Below are the code and all the weights of a small trained network. Each question names an input and a class and asks about switching units off, where a switched-off unit gives its printed mean instead of its output.

import numpy as np


def w(rows, s, z=0):
    codes = np.array(rows[::2]) - 128.0
    scale = np.full(codes.shape[1], s)
    scale[-1] = z or s
    return codes * scale


def f(y):
    return y / 2 * (1 + np.tanh(0.7978845608 * (y + 0.044715 * y**3)))


def log_softmax(a):
    a = a - a.max(-1, keepdims=True)
    return a - np.log(np.exp(a).sum(-1, keepdims=True))


def net(x, mask):
    res = np.array(x, float).reshape(1, 5) / 4 @ E
    y = f(res @ A[0][:, :-1].T + A[0][:, -1])
    res = res + np.where(mask, y, B[0][:, -1]) @ B[0][:, :-1]
    return log_softmax(res[-1] @ U[:, :-1].T + U[:, -1])


A, B = {}, {}
E = w([
[20,33,65,102,113,220,87,188,156],'x0',
[92,132,244,26,182,206,191,88,174],'x1',
[113,171,125,163,1,158,201,149,81],'x2',
[153,108,165,165,101,170,193,175,87],'x3',
[106,74,224,223,121,67,118,147,91],'x4',
],0.0089)
A[0] = w([
[112,36,153,139,87,187,204,180,78,120],'neuron 1',
[92,175,37,86,60,202,173,96,98,201],'neuron 2',
[223,111,79,138,189,12,33,48,116,199],'neuron 3',
[56,69,49,110,73,178,96,217,137,195],'neuron 4',
[174,174,73,101,100,160,139,123,181,150],'neuron 5',
[56,111,86,98,13,173,141,233,105,161],'neuron 6',
[76,39,116,131,148,171,103,147,122,216],'neuron 7',
[153,208,95,79,68,154,173,40,178,155],'neuron 8',
[108,115,41,110,92,178,68,194,115,170],'neuron 9',
[168,171,91,170,253,164,71,112,172,208],'neuron 10',
[170,211,127,61,142,168,209,100,176,203],'neuron 11',
[206,196,209,128,160,100,192,85,138,223],'neuron 12',
[85,34,196,103,158,168,141,172,114,181],'neuron 13',
[50,102,185,207,80,108,117,203,27,155],'neuron 14',
[127,70,135,30,202,178,130,123,221,176],'neuron 15',
[159,227,188,176,68,34,191,73,72,184],'neuron 16',
[185,193,131,40,233,140,114,110,137,159],'neuron 17',
[139,101,171,190,130,42,168,132,38,149],'neuron 18',
[166,84,60,192,199,103,33,111,157,145],'neuron 19',
[92,162,152,84,99,147,234,161,104,99],'neuron 20',
[37,17,163,60,192,163,120,184,106,115],'neuron 21',
[198,227,102,39,201,142,229,9,186,187],'neuron 22',
[142,127,229,208,109,160,188,133,98,203],'neuron 23',
[166,224,63,180,73,74,128,86,83,189],'neuron 24',
[101,70,84,101,87,133,169,185,153,107],'neuron 25',
[90,59,101,72,209,217,112,55,200,209],'neuron 26',
[63,135,24,54,76,121,149,192,121,208],'neuron 27',
[143,131,85,151,235,43,71,123,98,182],'neuron 28',
[205,82,81,141,136,55,17,200,197,138],'neuron 29',
[57,99,29,150,128,84,90,161,149,169],'neuron 30',
[57,72,198,104,160,174,118,158,125,191],'neuron 31',
[157,77,49,171,86,153,137,132,95,118],'neuron 32',
[165,45,232,191,190,26,109,78,162,253],'neuron 33',
],0.0076,0.0043)
B[0] = w([
[90,175,105,172,89,219,165,211,162,192],'neuron 1',
[32,34,175,155,37,161,125,100,74,211],'neuron 2',
[125,201,81,135,97,46,49,163,62,240],'neuron 3',
[91,41,140,246,163,214,82,79,115,236],'neuron 4',
[87,92,92,131,42,164,102,107,111,170],'neuron 5',
[166,60,169,204,81,226,147,117,133,224],'neuron 6',
[15,148,78,160,195,176,111,122,226,200],'neuron 7',
[86,61,158,47,51,95,160,117,47,197],'neuron 8',
[114,1,100,226,135,190,38,62,109,202],'neuron 9',
[123,187,55,80,165,143,71,201,97,196],'neuron 10',
[168,68,104,55,46,177,174,150,55,215],'neuron 11',
[245,192,138,24,68,40,219,196,140,232],'neuron 12',
[73,231,155,83,181,181,134,152,176,196],'neuron 13',
[173,171,127,218,167,170,132,171,127,216],'neuron 14',
[91,118,56,50,206,187,142,120,194,228],'neuron 15',
[231,113,233,124,97,12,240,59,113,247],'neuron 16',
[183,113,31,17,111,147,85,227,92,209],'neuron 17',
[230,204,180,172,167,79,152,161,149,206],'neuron 18',
[76,191,83,133,127,95,69,109,133,202],'neuron 19',
[78,142,154,99,59,158,174,164,152,176],'neuron 20',
[40,154,148,96,192,170,129,104,219,208],'neuron 21',
[196,71,27,2,67,148,139,180,74,252],'neuron 22',
[178,228,153,147,107,158,239,184,157,210],'neuron 23',
[55,110,178,145,74,17,161,77,67,217],'neuron 24',
[80,86,159,236,143,188,113,127,171,167],'neuron 25',
[105,140,87,75,226,223,116,41,186,238],'neuron 26',
[110,52,150,182,99,217,51,39,91,207],'neuron 27',
[103,217,75,150,145,82,62,187,79,205],'neuron 28',
[39,146,135,171,166,59,66,122,57,203],'neuron 29',
[91,74,136,207,159,109,20,83,151,200],'neuron 30',
[72,200,165,52,220,206,170,139,184,198],'neuron 31',
[227,110,134,193,128,104,117,106,148,172],'neuron 32',
[155,241,153,54,223,62,172,174,133,241],'neuron 33',
],0.0062,0.012)
U = w([
[111,121,151,203,115,217,144,180,127,116],'0',
[78,138,142,75,188,160,135,96,175,47],'1',
[245,167,206,164,120,45,205,130,95,52],'2',
[229,108,33,65,146,181,106,190,74,3],'3',
[101,2,103,247,115,176,53,70,106,159],'4',
[135,75,154,79,14,111,176,107,59,87],'5',
[115,198,104,194,137,32,43,165,59,154],'6',
],0.0086,0.0023)

Each question gives the input, the list of numbers given to net, and the class t.
The units are the neurons (one row each of A and B). Each row of codes is followed by its name. A weight is (code - 128) times the scale printed after its matrix; where a second scale follows, it is the last column's (A, B and U).
mask holds one flag per neuron, in row order. A switched-off neuron (its flag False) gives its mean, the last column of its row in B, instead of its output. The means were averaged over made-up inputs and are rounded, as every weight is.
A unit's drop is (log p(t) with every unit on - log p(t) with that unit switched off) / (log p(t) with every unit on - log p(t) with every unit switched off).
The circuit of an input: a set's keep is (log p(t) with only the set's units on - log p(t) with every unit switched off) / (log p(t) with every unit on - log p(t) with every unit switched off). Starting from the 12 units with the biggest drops (on a tie, the unit counted first), units are removed one at a time, each time the one whose removal leaves the highest keep (on an exact tie, the one counted first), for as long as the keep stays at least 0.8.
units of the circuit, in order: the units of the circuit, biggest drop first
unit that matters most: the unit with the biggest drop
top k neurons: the k neurons with the biggest drops, biggest first
drop of u: that unit's drop, to one decimal
input [0,5,-7,-7,0], class 3: unit that matters most => neuron 17
input [1,1,1,-6,5], class 6: units of the circuit, in order => (neuron 26; neuron 6)
input [-6,2,3,-4,0], class 2: top 3 neurons => (neuron 16; neuron 12; neuron 2)
input [0,-4,0,-2,-2], class 4: top 2 neurons => (neuron 33; neuron 12)
input [-4,-3,-4,-7,-5], class 6: top 2 neurons => (neuron 3; neuron 29)
input [0,6,-4,5,-3], class 3: top 3 neurons => (neuron 22; neuron 17; neuron 11)
input [2,0,1,-2,3], class 4: top 3 neurons => (neuron 12; neuron 23; neuron 33)
input [-4,-4,-2,-2,-6], class 6: top 2 neurons => (neuron 3; neuron 24)
input [3,-1,-8,-5,6], class 6: top 3 neurons => (neuron 3; neuron 28; neuron 29)
input [1,-1,-6,-4,-2], class 6: top 2 neurons => (neuron 29; neuron 3)
input [5,-8,-7,-6,-3], class 4: top 2 neurons => (neuron 9; neuron 4)
input [4,-4,-8,-6,-4], class 4: top 2 neurons => (neuron 9; neuron 26)
input [6,-4,-6,7,6], class 0: drop of neuron 1 => 0.5
input [-3,-8,3,2,0], class 2: units of the circuit, in order => (neuron 16)
input [-7,-4,-3,0,5], class 2: drop of neuron 16 => 0.9
input [1,1,-1,-2,4], class 1: drop of neuron 16 => 0.1
input [0,0,2,-2,-4], class 5: drop of neuron 27 => -0.1
